Here is a tiny trained network, its code and every weight. The questions are about switching its units off for an input and a class, where a switched-off unit gives its printed mean instead of its output.

import numpy as np


def w(rows, s, z=0):
    codes = np.array(rows[::2]) - 128.0
    scale = np.full(codes.shape[1], s)
    scale[-1] = z or s
    return codes * scale


def f(y):
    return y / 2 * (1 + np.tanh(0.7978845608 * (y + 0.044715 * y**3)))


def log_softmax(a):
    a = a - a.max(-1, keepdims=True)
    return a - np.log(np.exp(a).sum(-1, keepdims=True))


def net(x, mask):
    res = np.array(x, float).reshape(1, 7) / 4 @ E
    y = f(res @ A[0][:, :-1].T + A[0][:, -1])
    res = res + np.where(mask, y, B[0][:, -1]) @ B[0][:, :-1]
    return log_softmax(res[-1] @ U[:, :-1].T + U[:, -1])


A, B = {}, {}
E = w([
[81,115,89,37,36,167,128,124,182,157,29],'x0',
[110,107,167,170,154,106,90,178,110,178,105],'x1',
[85,52,198,96,171,108,126,245,92,66,122],'x2',
[156,119,161,213,107,177,187,81,120,156,129],'x3',
[161,123,123,33,160,64,96,144,83,123,138],'x4',
[9,213,180,150,139,199,17,84,234,110,114],'x5',
[184,145,234,82,141,97,103,69,68,179,168],'x6',
],0.011)
A[0] = w([
[93,90,196,201,127,145,139,189,143,164,84,16],'N0',
[112,159,80,142,42,179,176,76,195,133,68,75],'N1',
[164,118,160,94,120,135,89,89,95,162,153,12],'N2',
[174,73,95,163,157,119,229,170,87,123,168,48],'N3',
[192,74,157,151,121,142,254,150,50,106,189,8],'N4',
[219,126,177,57,130,82,135,43,50,175,167,33],'N5',
[97,101,146,33,165,114,76,199,174,61,112,22],'N6',
[126,130,108,113,58,163,143,112,156,99,108,32],'N7',
[128,160,42,110,26,181,203,105,212,143,77,100],'N8',
[123,97,121,127,142,131,121,110,133,133,130,124],'N9',
[221,85,66,143,153,74,189,156,66,119,161,84],'N10',
[127,207,155,218,147,187,56,17,187,118,187,23],'N11',
[126,145,16,138,146,74,93,153,119,125,124,2],'N12',
],0.0081,0.0061)
B[0] = w([
[100,87,199,167,114,187,133,187,128,210,92,168],'N0',
[106,91,88,117,115,189,94,15,162,128,112,229],'N1',
[145,149,163,79,115,164,105,141,176,153,76,150],'N2',
[138,72,128,183,160,113,210,134,108,42,128,208],'N3',
[136,86,223,144,112,110,209,48,55,52,125,218],'N4',
[201,168,182,64,47,86,100,86,101,227,52,219],'N5',
[36,140,113,74,89,85,31,175,52,27,163,226],'N6',
[126,107,114,98,129,183,112,69,120,151,97,161],'N7',
[96,1,6,134,130,174,89,3,136,155,84,246],'N8',
[132,107,143,116,141,118,129,125,159,128,142,127],'N9',
[204,94,97,173,156,22,215,149,126,80,204,233],'N10',
[98,246,178,162,188,155,168,93,206,80,219,254],'N11',
[177,144,43,142,170,102,100,191,188,158,146,148],'N12',
],0.0064,0.014)
U = w([
[200,174,167,54,104,107,122,107,99,220,113,132],'0',
[185,135,36,132,151,91,148,194,150,135,143,23],'1',
[81,133,125,47,128,118,71,210,110,71,127,82],'2',
[116,101,63,134,113,183,121,72,172,146,94,250],'3',
[181,97,138,151,128,105,206,128,86,100,134,158],'4',
[91,93,189,184,129,187,107,233,152,173,72,37],'5',
[112,254,166,184,154,175,128,97,197,126,167,147],'6',
],0.012,0.0023)

Each question gives the input, the list of numbers given to net, and the class t.
The units are the neurons (one row each of A and B). Each row of codes is followed by its name. A weight is (code - 128) times the scale printed after its matrix; where a second scale follows, it is the last column's (A, B and U).
mask holds one flag per neuron, in row order. A switched-off neuron (its flag False) gives its mean, the last column of its row in B, instead of its output. The means were averaged over made-up inputs and are rounded, as every weight is.
A unit's drop is (log p(t) with every unit on - log p(t) with that unit switched off) / (log p(t) with every unit on - log p(t) with every unit switched off).
The circuit of an input: a set's keep is (log p(t) with only the set's units on - log p(t) with every unit switched off) / (log p(t) with every unit on - log p(t) with every unit switched off). Starting from the 12 units with the biggest drops (on a tie, the unit counted first), units are removed one at a time, each time the one whose removal leaves the highest keep (on an exact tie, the one counted first), for as long as the keep stays at least 0.8.
units of the circuit, in order: the units of the circuit, biggest drop first
unit that matters most: the unit with the biggest drop
k most important neurons: the k neurons with the biggest drops, biggest first
drop of u: that unit's drop, to one decimal
input [-4,4,2,4,1,4,-7], class 5: unit that matters most : N0
input [-6,1,-7,-7,-8,-4,-7], class 1: 2 most important neurons : [N12, N10]
input [-4,-7,-6,-4,4,0,-1], class 0: units of the circuit, in order : [N5, N3]
input [-3,2,-3,-3,3,1,0], class 0: units of the circuit, in order : [N11, N3]
input [1,8,4,4,-1,1,7], class 5: 2 most important neurons : [N0, N10]
input [1,1,2,7,-7,0,2], class 6: 2 most important neurons : [N8, N11]
input [1,-8,-7,8,4,-5,4], class 0: 2 most important neurons : [N5, N2]
input [-1,0,-2,8,-8,4,-6], class 3: 3 most important neurons : [N8, N1, N7]
input [-2,-8,-2,-7,1,-1,-4], class 1: 2 most important neurons : [N12, N1]
input [-3,3,-4,-5,-6,-4,-8], class 1: 3 most important neurons : [N12, N10, N4]
input [-6,5,2,4,6,2,-6], class 5: 2 most important neurons : [N4, N11]
input [-7,-5,-3,-2,5,0,5], class 0: drop of N5 : 0.5
input [3,5,3,8,7,-1,-6], class 5: drop of N4 : 0.2
input [-3,3,3,2,-7,0,-4], class 5: drop of N1 : 0.0
input [-3,2,-4,-5,1,-5,-5], class 1: units of the circuit, in order : [N12]
